Here is a tiny trained network, its code and every weight. The questions are about switching its units off for an input and a target symbol, where a switched-off unit gives its printed mean instead of its output.

import numpy as np


def w(rows, s, z=0):
    codes = np.array(rows[::2]) - 128.0
    scale = np.full(codes.shape[1], s)
    scale[-1] = z or s
    return codes * scale


def f(y):
    return np.maximum(y, 0)


def softmax(a):
    e = np.exp(a - a.max(-1, keepdims=True))
    return e / e.sum(-1, keepdims=True)


def log_softmax(a):
    a = a - a.max(-1, keepdims=True)
    return a - np.log(np.exp(a).sum(-1, keepdims=True))


def net(x, mask):
    ids = ['ΓΘαεζημξπω'.index(c) for c in x.split()]
    T = len(ids)
    res = E[ids] + P[:T]
    u = 0
    for l in range(2):
        r = res
        for j in range(3):
            rows = slice(4 * j, 4 * j + 4)
            q, k, v = (r @ M[l][rows].T for M in (Q, K, V))
            z = softmax(np.where(np.tri(T) > 0, q @ k.T / 4**0.5, -1e9)) @ v
            o = O[l][rows]
            res = res + np.where(mask[u + j], z, o[:, -1]) @ o[:, :-1]
        u += 3
        y = f(res @ A[l][:, :-1].T + A[l][:, -1])
        res = res + np.where(mask[u : u + 16], y, B[l][:, -1]) @ B[l][:, :-1]
        u += 16
    return log_softmax(res[-1] @ U[:, :-1].T + U[:, -1])


Q, K, V, O, A, B = {}, {}, {}, {}, {}, {}
E = w([
[178,100,83,139],'Γ',
[129,169,119,138],'Θ',
[100,205,136,130],'α',
[121,155,161,87],'ε',
[188,133,104,84],'ζ',
[132,74,29,125],'η',
[153,118,255,156],'μ',
[223,113,160,153],'ξ',
[112,67,123,112],'π',
[185,72,197,188],'ω',
],0.023)
P = w([
[137,76,194,87],'0',
[140,83,188,87],'1',
[117,107,39,255],'2',
[156,127,147,83],'3',
[137,90,177,77],'4',
[114,149,70,233],'5',
[159,149,127,96],'6',
[139,94,182,76],'7',
[110,202,72,219],'8',
[163,156,115,103],'9',
[137,86,191,81],'10',
[103,220,94,208],'11',
],0.0088)
Q[0] = w([
[96,145,167,210],'L0H1',
[75,177,155,126],'L0H1',
[85,119,46,168],'L0H1',
[103,53,120,246],'L0H1',
[150,80,122,135],'L0H2',
[73,30,139,52],'L0H2',
[114,212,147,144],'L0H2',
[143,38,139,114],'L0H2',
[124,165,134,65],'L0H3',
[97,159,76,122],'L0H3',
[111,149,182,183],'L0H3',
[154,164,162,185],'L0H3',
],0.011)
K[0] = w([
[88,129,200,225],'L0H1',
[61,177,203,114],'L0H1',
[49,117,29,203],'L0H1',
[160,60,167,223],'L0H1',
[156,221,138,120],'L0H2',
[43,179,159,94],'L0H2',
[122,140,15,247],'L0H2',
[66,211,116,70],'L0H2',
[102,135,117,159],'L0H3',
[79,255,102,152],'L0H3',
[141,145,189,147],'L0H3',
[182,195,139,149],'L0H3',
],0.0097)
V[0] = w([
[112,213,122,135],'L0H1',
[45,79,232,241],'L0H1',
[185,72,126,69],'L0H1',
[168,43,134,190],'L0H1',
[114,198,144,126],'L0H2',
[96,197,123,125],'L0H2',
[174,196,97,155],'L0H2',
[83,127,162,82],'L0H2',
[1,144,162,100],'L0H3',
[35,117,187,137],'L0H3',
[111,106,119,146],'L0H3',
[129,183,78,94],'L0H3',
],0.0073)
O[0] = w([
[104,122,78,18,57],'L0H1',
[63,148,84,187,157],'L0H1',
[113,239,195,10,221],'L0H1',
[130,154,3,198,221],'L0H1',
[144,159,203,197,91],'L0H2',
[120,57,103,109,59],'L0H2',
[128,219,80,99,114],'L0H2',
[97,201,149,76,115],'L0H2',
[125,111,130,51,3],'L0H3',
[203,194,139,183,88],'L0H3',
[131,73,76,82,119],'L0H3',
[167,132,76,119,39],'L0H3',
],0.004,0.0041)
A[0] = w([
[134,85,149,87,131],'L0N1',
[79,75,143,58,86],'L0N2',
[148,155,169,104,140],'L0N3',
[103,104,112,221,116],'L0N4',
[160,153,168,122,166],'L0N5',
[66,77,170,94,98],'L0N6',
[220,108,188,103,204],'L0N7',
[137,66,139,102,70],'L0N8',
[127,124,108,188,163],'L0N9',
[130,141,127,154,101],'L0N10',
[103,116,47,101,189],'L0N11',
[118,155,195,37,4],'L0N12',
[11,177,157,159,159],'L0N13',
[140,73,56,108,119],'L0N14',
[104,134,101,142,45],'L0N15',
[15,100,102,164,186],'L0N16',
],0.012,0.0025)
B[0] = w([
[192,41,101,156,165],'L0N1',
[137,19,130,118,167],'L0N2',
[118,114,215,196,197],'L0N3',
[113,244,56,125,213],'L0N4',
[72,122,129,161,206],'L0N5',
[63,60,213,113,159],'L0N6',
[118,119,122,206,255],'L0N7',
[175,88,101,57,151],'L0N8',
[177,205,108,134,190],'L0N9',
[163,198,63,102,153],'L0N10',
[89,144,199,111,178],'L0N11',
[124,89,196,67,216],'L0N12',
[218,146,164,36,193],'L0N13',
[73,138,119,64,186],'L0N14',
[137,116,149,189,138],'L0N15',
[206,2,106,88,165],'L0N16',
],0.0065,0.0088)
Q[1] = w([
[109,204,157,181],'L1H1',
[81,125,69,144],'L1H1',
[55,172,141,135],'L1H1',
[104,204,45,129],'L1H1',
[131,136,196,95],'L1H2',
[254,145,113,132],'L1H2',
[154,90,51,214],'L1H2',
[108,124,182,122],'L1H2',
[113,87,181,151],'L1H3',
[105,197,72,145],'L1H3',
[205,86,95,93],'L1H3',
[81,171,83,17],'L1H3',
],0.0095)
K[1] = w([
[86,185,127,198],'L1H1',
[255,153,97,168],'L1H1',
[118,124,174,189],'L1H1',
[197,4,139,97],'L1H1',
[52,41,75,236],'L1H2',
[125,129,188,119],'L1H2',
[112,113,205,112],'L1H2',
[57,198,71,92],'L1H2',
[148,172,52,228],'L1H3',
[148,124,160,202],'L1H3',
[223,37,138,191],'L1H3',
[59,152,42,128],'L1H3',
],0.0086)
V[1] = w([
[55,73,3,83],'L1H1',
[122,160,153,64],'L1H1',
[118,182,160,115],'L1H1',
[98,125,206,198],'L1H1',
[156,92,137,62],'L1H2',
[151,149,34,209],'L1H2',
[168,4,180,66],'L1H2',
[110,71,182,30],'L1H2',
[102,163,173,105],'L1H3',
[165,104,132,163],'L1H3',
[102,143,76,197],'L1H3',
[104,88,207,88],'L1H3',
],0.0066)
O[1] = w([
[108,83,148,109,2],'L1H1',
[202,167,108,52,132],'L1H1',
[51,49,232,203,135],'L1H1',
[123,47,178,80,197],'L1H1',
[112,88,26,167,144],'L1H2',
[208,184,151,136,69],'L1H2',
[125,90,172,106,201],'L1H2',
[201,233,147,147,163],'L1H2',
[232,83,84,113,145],'L1H3',
[133,158,63,175,158],'L1H3',
[102,64,3,136,71],'L1H3',
[96,136,32,142,202],'L1H3',
],0.0039,0.008)
A[1] = w([
[111,46,123,141,202],'L1N1',
[129,99,149,117,245],'L1N2',
[155,93,140,28,50],'L1N3',
[109,118,146,161,132],'L1N4',
[134,141,155,179,213],'L1N5',
[72,157,59,124,128],'L1N6',
[135,176,109,176,136],'L1N7',
[140,116,151,129,109],'L1N8',
[82,115,146,150,253],'L1N9',
[101,99,146,164,249],'L1N10',
[155,114,161,134,66],'L1N11',
[119,190,159,131,111],'L1N12',
[118,118,61,152,202],'L1N13',
[5,105,150,169,98],'L1N14',
[195,51,77,145,167],'L1N15',
[111,177,74,112,119],'L1N16',
],0.013,0.0036)
B[1] = w([
[126,128,51,104,222],'L1N1',
[157,180,85,100,231],'L1N2',
[49,75,134,164,254],'L1N3',
[54,151,110,141,180],'L1N4',
[96,111,131,88,242],'L1N5',
[142,88,221,161,188],'L1N6',
[45,46,107,66,233],'L1N7',
[167,115,158,172,186],'L1N8',
[125,194,84,139,195],'L1N9',
[107,194,79,169,215],'L1N10',
[124,106,148,158,205],'L1N11',
[177,100,160,70,206],'L1N12',
[136,214,176,1,200],'L1N13',
[150,130,157,166,181],'L1N14',
[169,140,108,146,207],'L1N15',
[176,110,139,218,200],'L1N16',
],0.0075,0.0092)
U = w([
[219,213,71,98,253],'Γ',
[149,208,126,69,237],'Θ',
[150,147,204,10,87],'α',
[65,54,182,135,63],'ε',
[241,18,173,170,59],'ζ',
[61,116,101,23,65],'η',
[150,167,188,189,62],'μ',
[129,145,78,234,126],'ξ',
[139,65,75,166,95],'π',
[2,244,80,95,73],'ω',
],0.0072,0.0057)

Each question gives the input, a string of symbols that net reads in full, and the target symbol t.
The units are the heads (4 rows each of Q, K, V and O) and the neurons (one row each of A and B). Each row of codes is followed by its name. A weight is (code - 128) times the scale printed after its matrix; where a second scale follows, it is the last column's (O, A, B and U).
mask holds one flag per unit, layer by layer, with each layer's heads first. A switched-off unit (its flag False) gives its mean, the last column of its rows in O or B, instead of its output. The means were averaged over made-up inputs and are rounded, as every weight is.
A unit's drop is (log p(t) with every unit on - log p(t) with that unit switched off) / (log p(t) with every unit on - log p(t) with every unit switched off).
The circuit of an input: a set's keep is (log p(t) with only the set's units on - log p(t) with every unit switched off) / (log p(t) with every unit on - log p(t) with every unit switched off). Starting from the 12 units with the biggest drops (on a tie, the unit counted first), units are removed one at a time, each time the one whose removal leaves the highest keep (on an exact tie, the one counted first), for as long as the keep stays at least 0.8.
circuit, biggest first: the units of the circuit, biggest drop first
most important unit: the unit with the biggest drop
top k neurons: the k neurons with the biggest drops, biggest first
top k neurons in layer l: the k neurons of layer l with the biggest drops, biggest first
heads that matter: for each layer, one digit per head in row order, 1 if its drop is at least 0.15 and else 0, layers parted by /
drop of u: that unit's drop, to one decimal
input Γ μ μ ε Γ ω, target Γ: top 2 neurons in layer 1	[L1N13, L1N16]
input μ η Θ, target Γ: top 3 neurons in layer 1	[L1N13, L1N16, L1N3]
input ε η ε ω μ π μ α π μ η μ, target α: circuit, biggest first	[L0N13, L1N12, L1N16]
input ξ μ μ ζ ζ ε η ζ ε ξ η, target η: circuit, biggest first	[L0N14, L0H3, L0N7]
input α Γ ε ξ ε η μ ω ξ α Γ, target Γ: top 2 neurons	[L1N3, L1N7]
input ζ Θ μ, target Γ: top 2 neurons in layer 0	[L0N4, L0N13]
input π ε η μ ε ζ π ζ ε μ ε ω, target Γ: circuit, biggest first	[L0H1, L1N3, L0N9, L0N10]
input μ ε η ζ ω μ π π ζ ζ ζ μ, target α: circuit, biggest first	[L0N13, L1N12]
input μ ξ ε ω π ε, target Γ: top 2 neurons	[L0N13, L1N3]
input ε ε ξ μ ξ π Θ π ζ ζ ζ, target ζ: top 2 neurons	[L0N12, L0N1]
input Γ π ξ, target Γ: top 3 neurons in layer 1	[L1N13, L1N16, L1N3]
input μ π ω μ Θ Θ ε ω η ε ζ ε, target α: most important unit	L0N13
input ω μ η ξ, target ξ: top 2 neurons	[L0N7, L0N4]
input μ μ η ζ Θ μ π μ, target μ: heads that matter	000 / 100
input Γ ζ η, target Γ: heads that matter	000 / 000
input ζ π α ε μ ζ ε ζ ζ ζ μ α, target Γ: top 2 neurons in layer 0	[L0N13, L0N12]
input α Γ μ Θ π Γ ω η ε ξ π, target π: top neuron in layer 1	[L1N1]
input η α ξ μ ω ζ ξ ω π, target Γ: top 2 neurons in layer 1	[L1N3, L1N13]
input ζ ω π, target Γ: top 2 neurons	[L0N16, L1N13]
input Γ α ζ ε μ ε μ ε ε, target α: top neuron	[L0N13]
input μ α ε, target Γ: top 2 neurons in layer 1	[L1N7, L1N3]
input μ ε ξ, target Γ: top 3 neurons in layer 1	[L1N13, L1N3, L1N16]
input η μ π η α, target α: top 2 neurons in layer 0	[L0N13, L0N7]
input ε ζ π π ε, target ε: top 2 neurons in layer 0	[L0N12, L0N6]
input η ε η ξ η μ, target Γ: top 2 neurons in layer 0	[L0N13, L0N16]
input Θ ζ ξ Θ ξ η η ε, target ε: drop of L0H1	0.3
input ε η ε ε ω, target ω: top neuron in layer 1	[L1N7]
